Here is a tiny trained network, its code and every weight. The questions are about switching its units off for an input and a class, where a switched-off unit gives its printed mean instead of its output.

import numpy as np


def w(rows, s, z=0):
    codes = np.array(rows[::2]) - 128.0
    scale = np.full(codes.shape[1], s)
    scale[-1] = z or s
    return codes * scale


def f(y):
    return np.maximum(y, 0)


def log_softmax(a):
    a = a - a.max(-1, keepdims=True)
    return a - np.log(np.exp(a).sum(-1, keepdims=True))


def net(x, mask):
    res = np.array(x, float).reshape(1, 8) / 4 @ E
    y = f(res @ A[0][:, :-1].T + A[0][:, -1])
    res = res + np.where(mask, y, B[0][:, -1]) @ B[0][:, :-1]
    return log_softmax(res[-1] @ U[:, :-1].T + U[:, -1])


A, B = {}, {}
E = w([
[41,90,174,93,81,215,112,179,95,140,166,146],'x0',
[84,11,226,124,45,21,122,208,147,155,90,164],'x1',
[60,2,132,140,121,223,136,198,173,27,187,202],'x2',
[133,34,105,169,118,107,198,132,153,154,162,126],'x3',
[49,194,205,117,142,76,127,220,177,68,190,132],'x4',
[87,130,113,111,154,51,111,168,130,196,160,105],'x5',
[140,121,76,130,74,196,97,137,50,175,204,174],'x6',
[129,160,111,119,33,84,182,90,64,62,106,184],'x7',
],0.0082)
A[0] = w([
[46,22,213,130,78,135,146,217,190,106,81,170,136],'n1',
[101,184,113,127,129,91,97,134,123,82,144,135,40],'n2',
[158,91,79,115,97,221,126,98,45,103,124,165,119],'n3',
[163,105,163,133,87,127,76,195,114,145,85,162,73],'n4',
[180,141,144,152,105,123,202,74,108,54,56,97,120],'n5',
[105,130,178,80,134,125,126,163,86,92,161,139,98],'n6',
[173,91,163,124,49,141,157,170,83,123,93,144,107],'n7',
[148,104,86,99,126,187,146,98,68,103,104,147,115],'n8',
[109,168,146,133,156,142,134,132,124,98,110,147,69],'n9',
[113,118,107,130,172,175,163,144,141,170,85,150,77],'n10',
[137,143,146,132,116,160,209,81,106,84,91,117,118],'n11',
[136,145,139,121,112,96,158,78,94,120,168,120,135],'n12',
[128,70,129,116,59,136,99,175,49,116,107,215,147],'n13',
[137,108,61,113,125,195,133,119,66,105,133,181,105],'n14',
[134,70,168,137,32,140,98,187,86,120,149,215,136],'n15',
[178,147,154,137,76,128,139,125,144,91,122,158,72],'n16',
[120,124,92,127,141,146,89,130,117,120,173,138,32],'n17',
[149,132,166,156,110,149,163,89,144,120,92,118,114],'n18',
[162,125,147,130,149,122,122,154,146,135,108,175,63],'n19',
[142,92,151,204,92,125,143,177,138,106,191,162,74],'n20',
[122,143,109,171,107,143,115,132,171,140,143,136,44],'n21',
[141,93,112,183,120,84,200,126,153,136,107,130,60],'n22',
[76,47,214,113,69,121,142,181,192,106,126,156,124],'n23',
[101,176,93,50,150,128,73,107,101,83,66,137,99],'n24',
[114,118,180,98,123,186,166,102,101,118,85,143,51],'n25',
[176,109,148,114,60,1,149,75,69,196,22,115,127],'n26',
[173,53,79,145,128,74,198,141,166,91,139,161,125],'n27',
[131,111,116,85,138,106,73,130,84,88,180,117,5],'n28',
[96,121,127,70,90,117,166,98,120,88,127,177,48],'n29',
[68,180,171,120,118,123,98,168,47,78,173,180,122],'n30',
[150,140,119,152,119,158,153,160,97,145,119,148,85],'n31',
[142,77,101,216,129,59,250,79,150,49,142,143,135],'n32',
[141,89,122,127,103,148,146,130,177,140,118,172,98],'n33',
[110,79,138,152,143,141,157,116,182,165,165,110,96],'n34',
[118,94,178,108,89,122,88,176,158,101,128,193,109],'n35',
[154,115,138,132,63,134,160,207,141,117,134,197,96],'n36',
[176,124,142,139,99,75,125,103,87,150,73,161,115],'n37',
[163,88,158,133,56,166,90,191,92,146,137,219,114],'n38',
[107,59,149,74,117,153,127,211,160,111,140,162,108],'n39',
[136,249,160,67,147,123,74,102,124,40,76,138,130],'n40',
[146,101,66,135,70,211,112,47,62,88,125,187,131],'n41',
[68,39,159,120,111,92,168,126,136,86,129,150,105],'n42',
[50,236,150,79,71,95,145,171,73,109,194,144,125],'n43',
],0.012,0.021)
B[0] = w([
[96,12,196,77,168,140,63,68,156,121,150,128,251],'n1',
[108,166,128,107,119,105,124,170,104,85,147,118,135],'n2',
[175,128,85,207,101,135,175,109,120,92,192,160,201],'n3',
[94,148,134,118,134,106,107,128,147,128,148,84,150],'n4',
[111,170,133,95,136,129,162,92,181,106,145,143,176],'n5',
[112,112,150,123,132,109,84,127,121,121,118,109,158],'n6',
[111,135,131,143,91,93,148,124,138,114,120,180,171],'n7',
[174,144,106,179,79,146,119,107,147,161,141,162,173],'n8',
[116,141,145,71,104,101,122,107,148,179,149,118,134],'n9',
[137,126,136,167,81,126,89,128,125,126,155,116,134],'n10',
[134,153,157,108,125,128,124,96,153,129,160,151,161],'n11',
[153,141,165,137,134,145,108,135,139,152,112,184,154],'n12',
[81,161,152,91,51,92,150,125,116,92,144,122,214],'n13',
[181,137,100,175,82,157,127,107,123,162,150,163,178],'n14',
[53,153,151,79,106,86,157,168,120,80,112,60,222],'n15',
[156,140,131,188,111,129,146,157,174,160,105,178,137],'n16',
[109,153,117,78,159,122,107,88,72,117,117,72,130],'n17',
[130,141,122,108,134,124,144,93,150,134,105,158,144],'n18',
[105,108,122,107,114,123,115,121,86,107,125,130,128],'n19',
[118,110,137,106,168,81,109,153,125,137,115,102,159],'n20',
[135,144,158,98,73,141,170,115,135,125,137,106,128],'n21',
[153,151,150,165,163,158,141,138,182,140,155,142,140],'n22',
[118,63,171,92,182,126,64,100,154,128,153,127,223],'n23',
[113,169,150,120,119,100,159,152,144,139,97,132,157],'n24',
[113,140,142,81,116,115,85,60,98,118,158,171,136],'n25',
[204,145,86,179,58,73,63,226,29,184,103,149,213],'n26',
[88,162,126,116,140,104,162,166,104,86,153,104,175],'n27',
[56,133,130,75,125,82,94,107,79,107,197,101,128],'n28',
[114,169,120,100,109,136,79,119,69,100,157,117,141],'n29',
[151,126,112,179,63,82,152,130,135,149,74,165,191],'n30',
[118,124,141,145,87,112,104,116,150,143,172,138,133],'n31',
[93,198,131,174,93,121,218,164,151,75,189,64,190],'n32',
[113,117,127,91,118,111,108,136,94,103,120,136,148],'n33',
[137,133,157,141,99,112,118,173,100,120,134,150,148],'n34',
[115,97,146,110,171,115,102,137,116,114,150,113,184],'n35',
[95,147,150,114,131,99,107,127,115,71,152,131,169],'n36',
[153,141,119,146,102,91,142,147,128,160,139,121,164],'n37',
[85,146,149,93,100,115,171,151,140,98,137,137,194],'n38',
[103,84,134,75,170,104,132,116,110,94,108,106,192],'n39',
[99,199,157,97,137,54,199,131,154,144,85,73,198],'n40',
[170,150,76,175,83,171,148,99,68,77,185,151,214],'n41',
[143,94,178,126,203,155,80,130,170,136,154,102,184],'n42',
[156,150,72,183,2,56,163,214,61,147,141,183,200],'n43',
],0.015,0.024)
U = w([
[168,89,147,129,190,136,63,160,111,173,195,57,118],'0',
[72,52,206,87,117,94,132,128,145,101,145,78,178],'1',
[145,26,129,83,164,226,158,60,70,92,100,140,10],'2',
[109,204,172,66,210,146,173,23,212,111,103,69,107],'3',
[171,99,72,132,111,239,126,14,77,105,180,171,130],'4',
[180,87,116,115,112,71,59,129,77,207,70,124,99],'5',
[182,1,72,168,161,137,199,56,178,94,21,187,24],'6',
[145,204,99,133,94,94,154,155,83,123,139,105,169],'7',
],0.0088,0.012)

Each question gives the input, the list of numbers given to net, and the class t.
The units are the neurons (one row each of A and B). Each row of codes is followed by its name. A weight is (code - 128) times the scale printed after its matrix; where a second scale follows, it is the last column's (A, B and U).
mask holds one flag per neuron, in row order. A switched-off neuron (its flag False) gives its mean, the last column of its row in B, instead of its output. The means were averaged over made-up inputs and are rounded, as every weight is.
A unit's drop is (log p(t) with every unit on - log p(t) with that unit switched off) / (log p(t) with every unit on - log p(t) with every unit switched off).
The circuit of an input: a set's keep is (log p(t) with only the set's units on - log p(t) with every unit switched off) / (log p(t) with every unit on - log p(t) with every unit switched off). Starting from the 12 units with the biggest drops (on a tie, the unit counted first), units are removed one at a time, each time the one whose removal leaves the highest keep (on an exact tie, the one counted first), for as long as the keep stays at least 0.8.
circuit, biggest first: the units of the circuit, biggest drop first
unit that matters most: the unit with the biggest drop
top k neurons: the k neurons with the biggest drops, biggest first
drop of u: that unit's drop, to one decimal
input [-4,8,-8,1,8,2,-5,-5], class 5: circuit, biggest first => n26
input [8,-3,4,4,-3,3,2,1], class 4: circuit, biggest first => n41, n40
input [-2,-3,-7,-6,3,4,-8,-8], class 3: circuit, biggest first => n43, n40
input [5,1,-2,-4,3,-7,-6,-4], class 3: top 2 neurons => n26, n40
input [0,-5,-5,-4,-6,6,5,-6], class 4: circuit, biggest first => n15, n40, n26
input [-4,-8,-3,-3,3,6,-3,-2], class 3: circuit, biggest first => n26, n40
input [1,-1,-3,5,2,-8,1,-4], class 4: top 2 neurons => n40, n15
input [2,4,-7,4,0,7,-2,7], class 5: top 2 neurons => n26, n41
input [3,0,-6,6,7,3,4,1], class 7: top 2 neurons => n1, n23
input [8,-1,-5,3,6,1,-3,0], class 5: top 3 neurons => n43, n15, n32
input [0,8,-3,6,-7,4,7,-3], class 5: top 2 neurons => n26, n32
input [1,-7,-5,4,0,-3,-2,-4], class 3: circuit, biggest first => n26, n43
input [-2,5,-3,8,-5,-6,-5,-1], class 7: top 2 neurons => n26, n32
input [4,-4,7,8,1,-5,7,-3], class 4: unit that matters most => n41
input [-4,0,-1,-7,-1,6,-3,-7], class 3: top 2 neurons => n43, n26
input [4,5,-7,4,2,-3,7,-3], class 7: top 4 neurons => n1, n26, n42, n23
input [8,-8,-6,5,-2,-7,-6,0], class 4: top 2 neurons => n15, n41
input [5,0,-7,-7,4,-3,-6,-6], class 7: top 3 neurons => n1, n23, n43
input [8,5,-2,-8,-6,-2,-7,6], class 7: drop of n26 => 3.8
input [-6,4,-8,-1,2,6,4,5], class 5: drop of n26 => 0.6
input [7,-8,4,3,7,7,-2,0], class 5: drop of n15 => 0.2
input [-8,5,-3,4,2,3,7,-6], class 5: unit that matters most => n32
